Here is a tiny trained network, its code and every weight. The questions are about switching its units off for an input and a target symbol, where a switched-off unit gives its printed mean instead of its output.

import numpy as np


def w(rows, s, z=0):
    codes = np.array(rows[::2]) - 128.0
    scale = np.full(codes.shape[1], s)
    scale[-1] = z or s
    return codes * scale


def f(y):
    return np.maximum(y, 0)


def softmax(a):
    e = np.exp(a - a.max(-1, keepdims=True))
    return e / e.sum(-1, keepdims=True)


def log_softmax(a):
    a = a - a.max(-1, keepdims=True)
    return a - np.log(np.exp(a).sum(-1, keepdims=True))


def net(x, mask):
    ids = ['ΓΦαζηθλμτω'.index(c) for c in x.split()]
    T = len(ids)
    res = E[ids] + P[:T]
    u = 0
    for l in range(2):
        r = res
        for j in range(2):
            rows = slice(3 * j, 3 * j + 3)
            q, k, v = (r @ M[l][rows].T for M in (Q, K, V))
            z = softmax(np.where(np.tri(T) > 0, q @ k.T / 3**0.5, -1e9)) @ v
            o = O[l][rows]
            res = res + np.where(mask[u + j], z, o[:, -1]) @ o[:, :-1]
        u += 2
        y = f(res @ A[l][:, :-1].T + A[l][:, -1])
        res = res + np.where(mask[u : u + 16], y, B[l][:, -1]) @ B[l][:, :-1]
        u += 16
    return log_softmax(res[-1] @ U[:, :-1].T + U[:, -1])


Q, K, V, O, A, B = {}, {}, {}, {}, {}, {}
E = w([
[144,29,105,166,94],'Γ',
[168,163,145,70,55],'Φ',
[75,158,29,88,141],'α',
[157,164,150,172,95],'ζ',
[157,124,79,250,172],'η',
[108,144,224,76,88],'θ',
[57,188,138,81,195],'λ',
[80,172,74,115,64],'μ',
[13,78,225,95,146],'τ',
[121,153,233,192,144],'ω',
],0.02)
P = w([
[246,240,167,143,94],'0',
[206,205,133,131,118],'1',
[151,176,121,129,124],'2',
[124,154,120,122,134],'3',
[104,139,119,125,137],'4',
[109,127,117,108,150],'5',
[29,111,128,126,131],'6',
[172,107,115,44,221],'7',
[65,104,118,93,166],'8',
[77,100,123,76,184],'9',
[97,90,117,55,199],'10',
[2,86,131,90,151],'11',
],0.0061)
Q[0] = w([
[192,145,133,119,173],'0.h0',
[238,75,142,167,139],'0.h0',
[3,151,120,255,52],'0.h0',
[125,69,60,153,14],'0.h1',
[161,150,173,176,113],'0.h1',
[131,179,119,110,178],'0.h1',
],0.0071)
K[0] = w([
[38,175,79,140,121],'0.h0',
[137,65,131,133,108],'0.h0',
[111,59,121,126,255],'0.h0',
[177,123,118,83,144],'0.h1',
[156,95,83,94,144],'0.h1',
[154,125,187,150,171],'0.h1',
],0.0097)
V[0] = w([
[140,201,129,136,148],'0.h0',
[140,45,171,132,228],'0.h0',
[189,151,109,82,97],'0.h0',
[151,124,69,120,145],'0.h1',
[90,175,192,201,162],'0.h1',
[118,156,217,1,145],'0.h1',
],0.0074)
O[0] = w([
[255,153,136,150,128,206],'0.h0',
[171,89,151,105,167,43],'0.h0',
[47,60,165,142,126,101],'0.h0',
[112,199,60,5,148,46],'0.h1',
[118,147,104,96,128,253],'0.h1',
[145,148,118,70,133,238],'0.h1',
],0.007,0.0032)
A[0] = w([
[177,152,178,88,62,208],'0.n0',
[155,83,101,63,190,222],'0.n1',
[174,171,120,46,60,241],'0.n2',
[145,169,189,116,107,248],'0.n3',
[126,180,61,158,231,148],'0.n4',
[174,120,196,77,154,64],'0.n5',
[157,80,141,136,41,99],'0.n6',
[153,169,4,167,105,1],'0.n7',
[97,127,150,207,102,204],'0.n8',
[145,177,155,134,67,163],'0.n9',
[130,26,208,84,149,121],'0.n10',
[181,132,72,137,53,193],'0.n11',
[176,159,121,141,145,12],'0.n12',
[116,145,146,123,183,174],'0.n13',
[95,111,97,106,83,183],'0.n14',
[140,197,153,158,128,176],'0.n15',
],0.011,0.0031)
B[0] = w([
[45,49,142,174,106,231],'0.n0',
[106,134,143,206,95,163],'0.n1',
[1,165,138,173,135,255],'0.n2',
[103,122,135,161,181,242],'0.n3',
[85,234,209,87,144,204],'0.n4',
[86,163,178,130,133,175],'0.n5',
[156,143,61,157,72,171],'0.n6',
[100,143,120,66,149,211],'0.n7',
[208,139,168,90,215,200],'0.n8',
[70,120,103,187,166,223],'0.n9',
[115,158,157,160,195,201],'0.n10',
[130,153,80,151,161,216],'0.n11',
[167,64,151,138,126,144],'0.n12',
[139,191,156,178,74,174],'0.n13',
[168,136,71,167,168,194],'0.n14',
[147,145,104,221,181,215],'0.n15',
],0.0069,0.0079)
Q[1] = w([
[225,197,222,90,56],'1.h0',
[132,158,16,147,251],'1.h0',
[128,192,29,85,122],'1.h0',
[83,180,95,150,255],'1.h1',
[251,78,142,34,99],'1.h1',
[149,42,149,49,39],'1.h1',
],0.006)
K[1] = w([
[151,190,174,101,156],'1.h0',
[204,118,57,156,188],'1.h0',
[108,229,129,103,54],'1.h0',
[91,75,193,54,79],'1.h1',
[115,181,178,115,158],'1.h1',
[1,213,176,162,198],'1.h1',
],0.0085)
V[1] = w([
[127,130,166,129,59],'1.h0',
[243,53,106,106,93],'1.h0',
[90,222,226,65,219],'1.h0',
[152,178,171,102,89],'1.h1',
[30,253,115,216,119],'1.h1',
[104,180,186,118,199],'1.h1',
],0.0063)
O[1] = w([
[52,253,10,79,158,102],'1.h0',
[31,250,167,138,152,9],'1.h0',
[99,64,93,166,129,166],'1.h0',
[177,143,115,68,164,90],'1.h1',
[113,227,153,112,102,249],'1.h1',
[131,228,190,58,89,146],'1.h1',
],0.0066,0.018)
A[1] = w([
[102,61,177,101,73,215],'1.n0',
[209,148,79,101,135,254],'1.n1',
[48,138,127,123,191,183],'1.n2',
[95,222,114,77,134,99],'1.n3',
[102,143,58,50,172,134],'1.n4',
[111,144,157,156,114,50],'1.n5',
[193,121,89,109,94,192],'1.n6',
[204,166,235,105,109,39],'1.n7',
[111,181,186,183,197,166],'1.n8',
[129,134,132,156,114,144],'1.n9',
[123,181,96,106,254,78],'1.n10',
[134,186,78,147,116,32],'1.n11',
[148,53,188,164,190,37],'1.n12',
[174,60,64,206,109,63],'1.n13',
[95,148,173,118,74,134],'1.n14',
[110,144,114,72,159,53],'1.n15',
],0.0096,0.0031)
B[1] = w([
[213,195,116,94,209,155],'1.n0',
[196,155,234,153,91,140],'1.n1',
[247,178,125,202,121,186],'1.n2',
[46,194,44,130,160,164],'1.n3',
[135,106,255,175,138,145],'1.n4',
[130,100,136,119,90,167],'1.n5',
[195,115,158,191,106,133],'1.n6',
[176,93,49,47,105,168],'1.n7',
[134,115,107,77,65,249],'1.n8',
[157,129,74,124,183,162],'1.n9',
[93,115,155,129,129,153],'1.n10',
[98,110,109,168,231,158],'1.n11',
[107,99,72,108,123,195],'1.n12',
[85,114,188,88,182,171],'1.n13',
[90,80,174,27,115,166],'1.n14',
[111,148,220,146,140,132],'1.n15',
],0.0074,0.016)
U = w([
[207,167,171,255,126,253],'Γ',
[102,77,97,122,197,170],'Φ',
[100,117,144,58,153,173],'α',
[197,199,119,138,137,97],'ζ',
[128,167,55,140,124,148],'η',
[78,127,113,155,36,6],'θ',
[104,147,200,141,60,112],'λ',
[122,197,170,135,156,28],'μ',
[93,153,92,77,103,88],'τ',
[141,118,75,126,48,159],'ω',
],0.0092,0.0021)

Each question gives the input, a string of symbols that net reads in full, and the target symbol t.
The units are the heads (3 rows each of Q, K, V and O) and the neurons (one row each of A and B). Each row of codes is followed by its name. A weight is (code - 128) times the scale printed after its matrix; where a second scale follows, it is the last column's (O, A, B and U).
mask holds one flag per unit, layer by layer, with each layer's heads first. A switched-off unit (its flag False) gives its mean, the last column of its rows in O or B, instead of its output. The means were averaged over made-up inputs and are rounded, as every weight is.
A unit's drop is (log p(t) with every unit on - log p(t) with that unit switched off) / (log p(t) with every unit on - log p(t) with every unit switched off).
The circuit of an input: a set's keep is (log p(t) with only the set's units on - log p(t) with every unit switched off) / (log p(t) with every unit on - log p(t) with every unit switched off). Starting from the 12 units with the biggest drops (on a tie, the unit counted first), units are removed one at a time, each time the one whose removal leaves the highest keep (on an exact tie, the one counted first), for as long as the keep stays at least 0.8.
units of the circuit, in order: the units of the circuit, biggest drop first
k most important neurons: the k neurons with the biggest drops, biggest first
top k neurons in layer l: the k neurons of layer l with the biggest drops, biggest first
heads that matter: for each layer, one digit per head in row order, 1 if its drop is at least 0.15 and else 0, layers parted by /
input ω λ τ ζ η μ Γ Φ μ θ θ ω, target Φ: top 3 neurons in layer 0 -> (0.n2; 0.n9; 0.n8)
input τ μ μ Φ μ η, target ζ: 2 most important neurons -> (0.n4; 0.n2)
input ω μ Φ Φ Φ τ Γ, target Γ: units of the circuit, in order -> (0.n2; 0.n6; 1.n8; 1.n6)
input λ Φ μ, target η: top 2 neurons in layer 0 -> (0.n2; 0.n11)
input Φ μ η ζ ω ζ ζ Γ ω, target Φ: units of the circuit, in order -> (1.h1; 1.n12; 0.n2)
input μ Φ Φ ω ω ω Γ η τ Φ μ μ, target Φ: units of the circuit, in order -> (1.h1; 0.n2; 1.n13; 0.n4)
input μ ζ ζ τ η μ η α μ λ, target τ: 2 most important neurons -> (0.n4; 1.n3)
input θ μ μ η Γ λ, target Γ: units of the circuit, in order -> (1.n2)
input μ α Γ λ λ η λ ω η, target Φ: heads that matter -> 10 / 11
input λ μ ζ μ ω Φ Φ μ Γ ζ, target Φ: units of the circuit, in order -> (1.h1; 0.n2; 1.n13)
input τ Γ μ Φ, target Γ: 2 most important neurons -> (1.n2; 0.n2)
input Γ η Γ Γ, target Φ: heads that matter -> 11 / 01
input μ Γ η θ λ η α ζ ω ω μ, target Φ: top 2 neurons in layer 1 -> (1.n13; 1.n8)
input λ θ λ λ, target τ: 2 most important neurons -> (0.n2; 1.n3)
input η μ ζ Γ θ η ω ζ, target Φ: top 2 neurons in layer 0 -> (0.n15; 0.n2)
input η Γ ζ τ θ η θ, target Γ: 4 most important neurons -> (1.n2; 0.n10; 0.n3; 1.n0)
input θ ω η Φ ω ζ ω η μ Γ, target Γ: top 2 neurons in layer 1 -> (1.n8; 1.n14)
input θ μ ω τ Γ ω Φ Φ θ θ, target Φ: top 2 neurons in layer 1 -> (1.n12; 1.n13)
input τ τ λ α τ Φ Φ, target θ: 2 most important neurons -> (0.n2; 0.n10)
input τ ω μ α, target μ: 2 most important neurons -> (0.n4; 1.n4)
input μ τ Φ θ μ θ μ η α, target μ: top 2 neurons in layer 0 -> (0.n4; 0.n0)
input α α Γ θ, target Γ: 3 most important neurons -> (1.n2; 0.n0; 1.n0)
input τ η μ μ λ Φ τ θ Γ μ Φ, target Φ: top 3 neurons in layer 0 -> (0.n10; 0.n2; 0.n15)
input Γ η α ω η ω Φ μ τ, target Γ: top 2 neurons in layer 0 -> (0.n10; 0.n4)
input μ ω τ η, target ζ: top 2 neurons in layer 0 -> (0.n4; 0.n10)
input α θ ω, target ω: 2 most important neurons -> (1.n7; 1.n8)
input ω Γ ω λ ζ θ α η λ μ, target Γ: 2 most important neurons -> (0.n6; 1.n2)
input Γ λ ζ η η, target Φ: top 3 neurons in layer 1 -> (1.n12; 1.n13; 1.n10)
input θ Γ μ μ λ μ θ, target Φ: top 3 neurons in layer 0 -> (0.n0; 0.n11; 0.n15)
input Φ ζ α ζ α Γ α Φ Φ, target Φ: top neuron in layer 0 -> (0.n2)
